Each row is followed by its group and then its class within the group.
[-0.09,+0.05,-2.54,-0.17,-0.10,-0.23,+1.02,-1.45,-2.20,-1.09,-1.36,-0.46,-1.34,-0.71,+0.70,-4.78,+2.50,-1.19,-0.04,-0.43,-0.17,+2.02,-1.17,+3.08,-3.79,+1.21,+0.85,-0.04,-0.10,+2.23,+1.69,+1.06,-2.07,+1.04,-3.50,-0.36,+0.58,+0.00,-2.24,+0.26,+3.32,+2.11,-0.86,+3.27,-1.97] : (77) > Z
[-5.33,-2.71,-2.26,+1.48,+2.71,+1.41,+1.62,-0.50,+0.06,+0.08,-1.47,-1.61,-1.01,+0.97,-0.08,+1.91,+0.54,-2.50,-0.97,+0.05,-0.81,-2.37,+1.29,+0.74,-3.27,-0.12,-0.01,+0.13,-0.32,-0.57,-5.54,-0.47,-0.02,+1.72,+1.16,+1.46,+2.67,+3.59,+0.45,+0.24,+1.21,+1.31,-3.46,+1.65,+5.75] : (76) > B
[+1.14,+2.19,+2.25,+2.23,-2.34,-1.63,+0.39,+0.38,+0.89,-0.25,+0.20,+0.80,+0.47,-0.54,+0.40,-4.20,-1.52,+1.58,-0.88,+1.17,+0.44,+6.92,-1.23,+1.75,-0.85,+0.75,+0.63,+1.95,-0.67,+0.29,+5.97,-1.26,-1.72,+0.29,-4.50,+0.43,-0.16,-2.13,+0.57,+0.73,+0.96,+0.69,+0.44,-0.13,-2.63] : (82) > U
[-0.33,-0.71,-1.66,+2.27,-1.23,-0.54,+1.48,-0.21,-2.59,-0.18,-0.24,-0.49,-2.87,+1.41,-0.05,+0.12,-1.80,+0.04,-0.85,+0.69,-0.35,-0.50,-0.15,+0.10,-1.21,-1.13,-1.50,+1.48,+1.75,+0.14,-0.46,-1.34,-0.53,+1.78,+3.26,+1.68,+3.72,+2.84,-0.65,-1.62,+0.12,-0.58,-2.83,+1.56,+2.41] : (76) > C
[+4.49,-1.15,+3.73,+1.78,-1.66,+0.35,+0.94,-1.24,-1.91,-0.61,+3.11,-0.29,-0.70,+0.01,+0.21,+0.73,-1.67,+2.53,-2.85,+1.13,-0.13,+8.55,-0.77,-2.97,+0.29,-0.60,-0.02,-0.13,+1.27,-0.37,+2.28,-4.02,-0.51,-0.68,+3.79,+0.44,+0.65,-2.55,-0.45,+0.89,+0.03,-0.19,-0.37,-4.40,-1.95] : (83) > K
[-1.00,+0.25,-0.43,+2.27,-3.76,-0.45,-0.18,+0.04,+4.17,+0.27,+1.78,+0.45,-0.37,-2.41,+0.71,-1.04,-2.18,+0.90,-0.36,-0.84,+0.83,+8.55,+0.71,+1.73,-0.33,+1.64,+0.24,+0.24,+0.37,-0.79,+4.57,+0.32,-0.36,-1.49,-3.45,-1.10,-1.47,-0.57,-0.21,+0.01,-0.10,+0.44,+0.22,-2.31,-2.01] : (82) > U
[+0.48,+1.01,+3.26,-0.76,+1.57,-0.15,+1.14,-1.78,+0.65,-1.30,+2.10,-1.03,+0.97,+0.76,+1.31,-4.77,+1.48,+1.28,+0.66,+0.69,+0.53,+2.90,-2.42,-1.36,-3.91,-0.20,+0.17,+3.64,-0.75,+0.31,+1.91,-0.75,-2.02,+0.19,+0.32,-0.28,+3.98,-2.18,-0.64,+0.22,+2.23,-1.41,-1.88,+0.07,-0.60] : (77) > Z
[+2.15,-0.73,+5.12,+2.11,-1.63,+0.04,-0.24,-0.57,+2.87,-0.80,+4.44,-0.51,+2.66,-0.77,+2.04,-6.65,-3.09,+0.98,-0.35,+0.55,+0.19,+8.55,-1.70,-6.03,-3.91,+2.36,-0.52,+2.62,+0.33,-1.30,+4.84,-1.58,-0.26,+0.48,+0.99,-1.08,+2.92,-3.24,-1.24,+0.67,+1.09,+0.31,+0.37,-2.66,+4.28] : (82) > U
[+0.68,+0.46,+0.53,-0.44,-3.23,+1.01,-2.00,-0.65,+0.18,-0.92,+2.96,+0.70,+1.86,-1.14,+0.56,-3.51,+0.91,+2.60,-0.59,+2.35,+0.58,+8.55,-0.61,-2.39,-1.73,+0.54,+3.14,+0.30,-0.54,-0.17,+2.84,-1.92,-0.73,-0.97,-1.34,-0.12,+1.22,-2.86,-0.43,+1.98,+0.54,-0.04,-0.72,-1.92,-0.71] : (82) > U
[+1.87,-0.06,+1.32,-2.96,+0.91,-0.40,+1.08,-1.82,+0.96,-0.77,+0.41,-1.29,+0.45,+0.69,+0.40,-3.19,+2.29,+0.58,+0.08,+0.95,+0.21,+0.05,-1.47,-1.81,-1.39,+0.72,+0.78,+0.43,-0.61,+1.73,+2.33,-0.62,-0.15,-0.51,-3.17,-1.57,+0.57,-0.02,+1.06,+0.37,+1.23,+0.73,-0.98,+0.65,-2.33] : (77) > Z
[-0.10,+0.15,+3.44,+0.92,-0.70,+0.19,-0.60,-1.70,-0.09,+1.88,+0.80,-1.55,-1.83,-0.14,+0.50,-1.56,+0.05,+0.76,+0.23,+0.30,-0.51,+6.95,+1.16,+1.69,+0.23,+0.35,+0.23,+0.51,+0.80,+0.30,+3.98,+0.65,-1.62,-0.57,-2.53,-2.29,-0.55,-1.71,-1.64,+0.40,+0.63,-0.88,-2.19,-2.77,-4.82] : (77) > G
[+0.31,+0.41,+1.67,+0.48,-3.68,+0.32,-1.34,-1.29,+1.07,+0.79,+2.57,+0.20,+0.73,-0.55,+1.89,-4.37,-0.99,+1.16,-0.27,+0.17,+0.52,+8.55,-1.79,-3.11,-0.79,+0.80,-0.03,+1.17,-0.18,-0.65,+4.50,-0.73,-0.50,-0.88,-1.76,-1.06,-0.24,-2.32,-0.68,+0.45,+0.53,-0.72,+1.22,-2.26,-1.51] : (82) > U
[+0.08,-1.21,-1.24,-0.62,+0.49,-0.48,-1.14,+0.08,+0.63,+0.64,-0.02,+0.56,-0.02,-1.99,+0.89,-4.64,+1.07,-1.39,+1.24,+0.79,+0.65,+3.79,-3.15,-1.13,-2.13,+0.68,-0.12,+2.95,+0.28,+0.88,+2.28,+1.16,+0.33,-1.66,-4.40,-1.09,+0.81,+0.26,+2.02,+0.19,-0.20,+0.69,-0.62,+0.37,-1.19] : (77) > G
[+1.78,-0.21,+2.14,-0.66,+0.78,+0.28,+1.02,+0.22,-0.88,-0.60,-0.48,+0.19,+0.00,+1.78,-0.29,+3.73,-1.03,-1.85,-1.27,+0.88,-0.10,-8.54,+0.56,+0.94,-0.26,-0.06,+0.01,-0.43,+0.05,-0.15,-4.71,-1.56,-0.15,+1.03,+2.21,+1.87,+2.54,+1.07,+0.75,-0.61,-0.32,+0.50,-0.46,+1.14,+2.76] : (76) > C
[+1.13,+0.22,-0.24,-1.68,-1.83,-0.28,-0.03,+1.00,-1.00,-0.43,-1.88,+0.97,-1.97,-1.75,-1.71,+3.08,-1.70,+0.82,-0.66,+1.31,-0.28,-6.37,+1.39,+0.99,+3.01,+4.12,+1.83,-1.35,-0.49,+1.29,+0.26,-2.21,-0.23,+0.04,-0.81,-0.76,-2.07,-1.01,+1.20,-1.95,-1.22,+1.39,-0.39,-1.80,-3.53] : (83) > P
[+1.06,-0.24,+3.96,+1.13,-0.35,-0.87,+1.18,-1.60,+1.13,-1.33,+2.02,-3.77,+0.53,+1.71,+0.07,-0.01,-0.77,+4.15,-0.23,+0.91,-0.42,+5.66,-1.64,-2.66,+0.48,-1.34,+0.11,+0.19,+0.84,-0.79,+1.15,-1.10,-0.75,+0.78,+4.71,-1.18,+2.09,-2.38,-1.17,-0.22,-0.05,-1.74,+0.47,-2.48,-1.88] : (83) > K
[-0.75,-0.27,-0.23,-1.95,+0.55,-0.41,+1.92,+0.12,-1.22,-1.78,-0.01,-0.82,-2.19,-0.30,-1.49,+2.71,+1.38,-1.80,-1.42,+0.76,-1.55,-5.24,-0.39,-0.22,+0.26,+1.17,-0.21,-0.10,-0.83,+0.91,+0.08,-1.72,+0.36,+1.82,+0.60,+0.51,+2.20,+0.84,+0.39,+0.88,+0.46,+0.72,-1.27,+1.23,-0.24] : (76) > C
[+1.36,-0.75,+1.55,+1.36,+3.14,-0.03,-0.14,+0.23,+0.20,-0.23,+0.48,+0.11,+1.80,-0.61,+0.74,-2.00,-1.22,-0.91,-2.88,-1.83,+0.64,-0.64,-1.19,-5.37,-1.87,+1.55,-0.77,+2.37,+1.39,-3.57,-2.97,-4.99,-0.99,+0.40,+5.43,+2.52,+7.11,-0.10,-1.65,-0.35,-0.19,+0.96,-2.71,-1.02,+7.39] : (76) > B
[+1.09,-0.73,+1.46,+1.44,-2.71,-0.47,+0.02,-1.44,-0.98,-1.01,-2.02,-2.18,-0.82,-2.02,-0.37,+0.91,-0.50,+3.18,-0.18,+0.86,+0.44,+6.17,+0.09,+1.21,+1.65,-0.54,-0.76,-1.37,-0.70,+2.03,+1.38,-2.23,-1.03,-0.35,-1.17,-2.83,-1.01,-0.39,-1.69,+0.10,-0.74,+1.05,-0.99,-1.46,-3.99] : (83) > K
[+1.47,-0.51,-1.13,-2.69,-1.66,-0.82,+0.74,-0.57,-0.50,-0.37,-2.04,-2.65,-0.98,-0.99,+0.58,+0.43,+0.36,+0.29,+0.50,+0.27,+0.25,-4.25,+0.36,+1.51,-1.28,+1.10,-0.62,-2.10,-0.30,-1.12,+1.03,-0.43,+0.88,+1.47,-1.35,-0.88,-1.74,+0.67,+1.43,-1.07,-1.60,+3.92,+0.68,-0.23,-0.81] : (83) > P
[-0.46,-1.51,+5.48,+0.87,-3.50,+0.89,+0.23,-1.04,-1.56,+0.76,+0.84,-2.02,+0.60,+2.98,+0.11,+1.31,-3.45,+3.97,-1.79,+0.82,-1.15,+1.87,-1.86,-4.39,+2.20,-0.39,+0.64,+2.51,-0.10,+0.21,+3.57,-2.44,+0.64,-0.47,+3.78,+0.57,+2.15,-1.20,-0.60,-0.07,+0.26,-0.13,-1.93,-4.38,-1.20] : (83) > K
